Here is a tiny trained network, its code and every weight. The questions are about switching its units off for an input and a class, where a switched-off unit gives its printed mean instead of its output.

import numpy as np


def w(rows, s, z=0):
    codes = np.array(rows[::2]) - 128.0
    scale = np.full(codes.shape[1], s)
    scale[-1] = z or s
    return codes * scale


def f(y):
    return y / 2 * (1 + np.tanh(0.7978845608 * (y + 0.044715 * y**3)))


def log_softmax(a):
    a = a - a.max(-1, keepdims=True)
    return a - np.log(np.exp(a).sum(-1, keepdims=True))


def net(x, mask):
    res = np.array(x, float).reshape(1, 8) / 4 @ E
    y = f(res @ A[0][:, :-1].T + A[0][:, -1])
    res = res + np.where(mask, y, B[0][:, -1]) @ B[0][:, :-1]
    return log_softmax(res[-1] @ U[:, :-1].T + U[:, -1])


A, B = {}, {}
E = w([
[134,128,120,133,120,136],'x0',
[2,152,101,126,82,119],'x1',
[129,130,127,128,132,135],'x2',
[128,219,93,97,220,143],'x3',
[125,126,131,125,128,121],'x4',
[138,133,105,143,120,128],'x5',
[176,196,181,90,26,132],'x6',
[138,129,98,127,119,86],'x7',
],0.0099)
A[0] = w([
[198,129,147,120,165,110,99],'N0',
[157,203,138,89,64,99,80],'N1',
[62,149,129,112,109,134,72],'N2',
[180,140,188,85,110,69,104],'N3',
[227,97,183,161,159,131,104],'N4',
[114,60,59,87,163,115,47],'N5',
[198,108,147,130,173,217,119],'N6',
[139,221,146,100,196,160,102],'N7',
[150,143,144,105,92,134,1],'N8',
[122,212,123,129,184,106,56],'N9',
[138,198,176,106,24,146,51],'N10',
[163,203,115,61,201,128,111],'N11',
[95,42,226,124,114,167,119],'N12',
[39,210,125,141,105,139,125],'N13',
[154,200,162,124,79,137,20],'N14',
[155,2,161,136,61,117,49],'N15',
[214,109,131,133,158,123,61],'N16',
[94,49,139,209,209,140,63],'N17',
[114,65,82,153,177,96,67],'N18',
[97,215,115,68,186,132,113],'N19',
[130,184,101,115,161,158,70],'N20',
[199,201,155,111,41,142,83],'N21',
[227,90,144,103,163,152,72],'N22',
[28,116,130,127,89,161,97],'N23',
[135,30,98,124,47,125,72],'N24',
[132,194,102,110,170,143,60],'N25',
],0.0085,0.0062)
B[0] = w([
[106,82,114,84,86,68,189],'N0',
[36,126,107,141,229,190,207],'N1',
[126,26,83,133,98,70,159],'N2',
[110,125,109,102,177,115,185],'N3',
[59,99,94,56,15,116,236],'N4',
[98,94,135,124,175,206,157],'N5',
[110,102,80,88,49,93,229],'N6',
[148,114,185,206,117,72,239],'N7',
[72,51,148,144,133,141,121],'N8',
[127,70,123,214,101,131,180],'N9',
[82,128,129,120,195,201,245],'N10',
[184,121,196,185,112,102,254],'N11',
[184,191,166,173,128,82,215],'N12',
[171,54,80,55,51,78,232],'N13',
[48,38,142,164,180,222,167],'N14',
[197,180,254,227,128,102,226],'N15',
[40,36,69,132,46,125,183],'N16',
[55,137,125,87,223,181,225],'N17',
[67,104,174,106,216,216,187],'N18',
[149,161,212,224,44,106,239],'N19',
[145,79,179,180,109,121,162],'N20',
[44,116,126,110,209,235,250],'N21',
[77,62,57,130,53,114,216],'N22',
[157,81,36,112,53,75,217],'N23',
[212,175,202,212,145,103,204],'N24',
[105,114,214,209,102,87,173],'N25',
],0.0065,0.0054)
U = w([
[175,159,159,252,102,77,91],'0',
[48,121,71,84,235,207,85],'1',
[161,164,56,77,113,88,252],'2',
[92,88,11,74,2,63,70],'3',
],0.0064,0.013)

Each question gives the input, the list of numbers given to net, and the class t.
The units are the neurons (one row each of A and B). Each row of codes is followed by its name. A weight is (code - 128) times the scale printed after its matrix; where a second scale follows, it is the last column's (A, B and U).
mask holds one flag per neuron, in row order. A switched-off neuron (its flag False) gives its mean, the last column of its row in B, instead of its output. The means were averaged over made-up inputs and are rounded, as every weight is.
A unit's drop is (log p(t) with every unit on - log p(t) with that unit switched off) / (log p(t) with every unit on - log p(t) with every unit switched off).
The circuit of an input: a set's keep is (log p(t) with only the set's units on - log p(t) with every unit switched off) / (log p(t) with every unit on - log p(t) with every unit switched off). Starting from the 12 units with the biggest drops (on a tie, the unit counted first), units are removed one at a time, each time the one whose removal leaves the highest keep (on an exact tie, the one counted first), for as long as the keep stays at least 0.8.
circuit, biggest first: the units of the circuit, biggest drop first
top k neurons: the k neurons with the biggest drops, biggest first
drop of u: that unit's drop, to one decimal
input [-6,-5,6,-3,5,2,6,3], class 1: circuit, biggest first -> [N21; N1; N10]
input [-3,6,-7,5,-7,6,-1,-3], class 3: top 2 neurons -> [N13; N15]
input [-3,6,-5,-8,5,3,-2,-4], class 0: circuit, biggest first -> [N15]
input [-3,7,4,-7,8,-7,8,2], class 1: top 3 neurons -> [N10; N21; N1]
input [1,1,1,-7,5,-5,8,5], class 1: circuit, biggest first -> [N21; N10]
input [-3,7,-2,5,-3,-1,-1,-5], class 3: circuit, biggest first -> [N13; N23]
input [-5,-4,3,-4,2,-2,-5,1], class 1: top 2 neurons -> [N17; N18]
input [-6,5,-2,6,-7,-7,0,4], class 0: circuit, biggest first -> [N19; N7]
input [5,-8,-3,7,0,8,7,-2], class 3: circuit, biggest first -> [N4; N22; N16]
input [2,8,-8,7,1,-5,-1,0], class 3: top 2 neurons -> [N13; N23]
input [-3,-6,5,8,3,3,8,0], class 0: top 3 neurons -> [N11; N7; N19]
input [-7,8,-8,-8,1,-2,-7,2], class 0: top 3 neurons -> [N24; N15; N12]
input [0,6,-4,-8,7,-6,5,1], class 0: top 2 neurons -> [N15; N24]
input [0,-8,-7,-6,-1,7,0,2], class 3: circuit, biggest first -> [N4]
input [-6,-8,4,-7,5,-7,6,0], class 3: top 2 neurons -> [N4; N22]
input [-8,6,4,-8,0,7,1,-5], class 0: drop of N11 -> 0.0
input [-6,1,-2,-2,-8,2,5,-2], class 1: drop of N21 -> 0.1
input [3,0,0,-4,-1,-3,5,-1], class 1: drop of N21 -> 0.3
